Below are the code and all the weights of a small trained network. Each question names an input and a class and asks about switching units off, where a switched-off unit gives its printed mean instead of its output.

import numpy as np


def w(rows, s, z=0):
    codes = np.array(rows[::2]) - 128.0
    scale = np.full(codes.shape[1], s)
    scale[-1] = z or s
    return codes * scale


def f(y):
    return np.maximum(y, 0)


def log_softmax(a):
    a = a - a.max(-1, keepdims=True)
    return a - np.log(np.exp(a).sum(-1, keepdims=True))


def net(x, mask):
    res = np.array(x, float).reshape(1, 5) / 4 @ E
    y = f(res @ A[0][:, :-1].T + A[0][:, -1])
    res = res + np.where(mask, y, B[0][:, -1]) @ B[0][:, :-1]
    return log_softmax(res[-1] @ U[:, :-1].T + U[:, -1])


A, B = {}, {}
E = w([
[197,159,146,200,127,155,3,178,147],'x0',
[112,53,48,127,169,153,135,120,84],'x1',
[128,201,174,116,112,96,118,131,150],'x2',
[191,39,192,204,28,179,143,143,159],'x3',
[154,123,97,109,204,178,113,137,192],'x4',
],0.0051)
A[0] = w([
[186,52,73,189,160,175,44,126,141,236],'n1',
[175,133,192,154,55,138,124,137,166,161],'n2',
[109,229,128,128,97,87,85,133,94,17],'n3',
[183,132,210,168,39,138,121,132,180,171],'n4',
[102,146,77,62,250,130,175,124,150,86],'n5',
[122,162,165,152,89,115,96,132,109,219],'n6',
[102,193,103,85,189,107,135,125,119,248],'n7',
[92,34,111,117,49,122,235,125,81,189],'n8',
[109,89,120,151,163,144,93,134,103,250],'n9',
],0.013,0.0011)
B[0] = w([
[160,103,111,136,104,159,155,252,98,246],'n1',
[72,150,125,151,95,162,86,123,169,222],'n2',
[149,159,166,137,159,80,77,107,81,199],'n3',
[62,164,126,150,80,170,78,125,183,248],'n4',
[87,122,76,97,193,162,186,111,176,219],'n5',
[136,142,162,151,112,123,88,121,122,186],'n6',
[132,149,107,100,217,100,110,94,121,211],'n7',
[146,71,152,131,49,100,194,38,117,254],'n8',
[166,127,136,119,124,120,161,171,139,175],'n9',
],0.023,0.0086)
U = w([
[149,39,180,133,50,68,189,37,95,171],'0',
[210,84,99,140,116,163,146,253,85,255],'1',
[40,177,161,182,76,183,32,130,226,178],'2',
[82,138,46,43,239,125,157,96,194,42],'3',
[174,185,204,131,181,32,27,102,26,5],'4',
],0.0049,0.0005)

Each question gives the input, the list of numbers given to net, and the class t.
The units are the neurons (one row each of A and B). Each row of codes is followed by its name. A weight is (code - 128) times the scale printed after its matrix; where a second scale follows, it is the last column's (A, B and U).
mask holds one flag per neuron, in row order. A switched-off neuron (its flag False) gives its mean, the last column of its row in B, instead of its output. The means were averaged over made-up inputs and are rounded, as every weight is.
A unit's drop is (log p(t) with every unit on - log p(t) with that unit switched off) / (log p(t) with every unit on - log p(t) with every unit switched off).
The circuit of an input: a set's keep is (log p(t) with only the set's units on - log p(t) with every unit switched off) / (log p(t) with every unit on - log p(t) with every unit switched off). Starting from all 9 units, units are removed one at a time, each time the one whose removal leaves the highest keep (on an exact tie, the one counted first), for as long as the keep stays at least 0.8.
circuit, biggest first: the units of the circuit, biggest drop first
most important unit: the unit with the biggest drop
top k neurons: the k neurons with the biggest drops, biggest first
drop of u: that unit's drop, to one decimal
input [3,-7,7,-5,-2], class 4: most important unit	n3
input [2,1,1,2,3], class 1: top 2 neurons	n1, n4
input [1,-4,-2,-2,-8], class 4: circuit, biggest first	n3, n5
input [-7,8,4,0,1], class 0: top 2 neurons	n8, n4
input [6,5,-4,-8,-1], class 3: top 2 neurons	n5, n7
input [4,8,-8,-8,-6], class 3: top 2 neurons	n5, n7
input [2,6,1,-2,-3], class 1: top 2 neurons	n8, n4
input [4,0,-1,-4,5], class 3: top 2 neurons	n5, n7
input [-1,2,-7,-4,-8], class 0: drop of n8	0.2
input [-6,-2,4,4,-2], class 0: drop of n8	3.0
input [0,1,-2,6,8], class 1: drop of n1	1.0
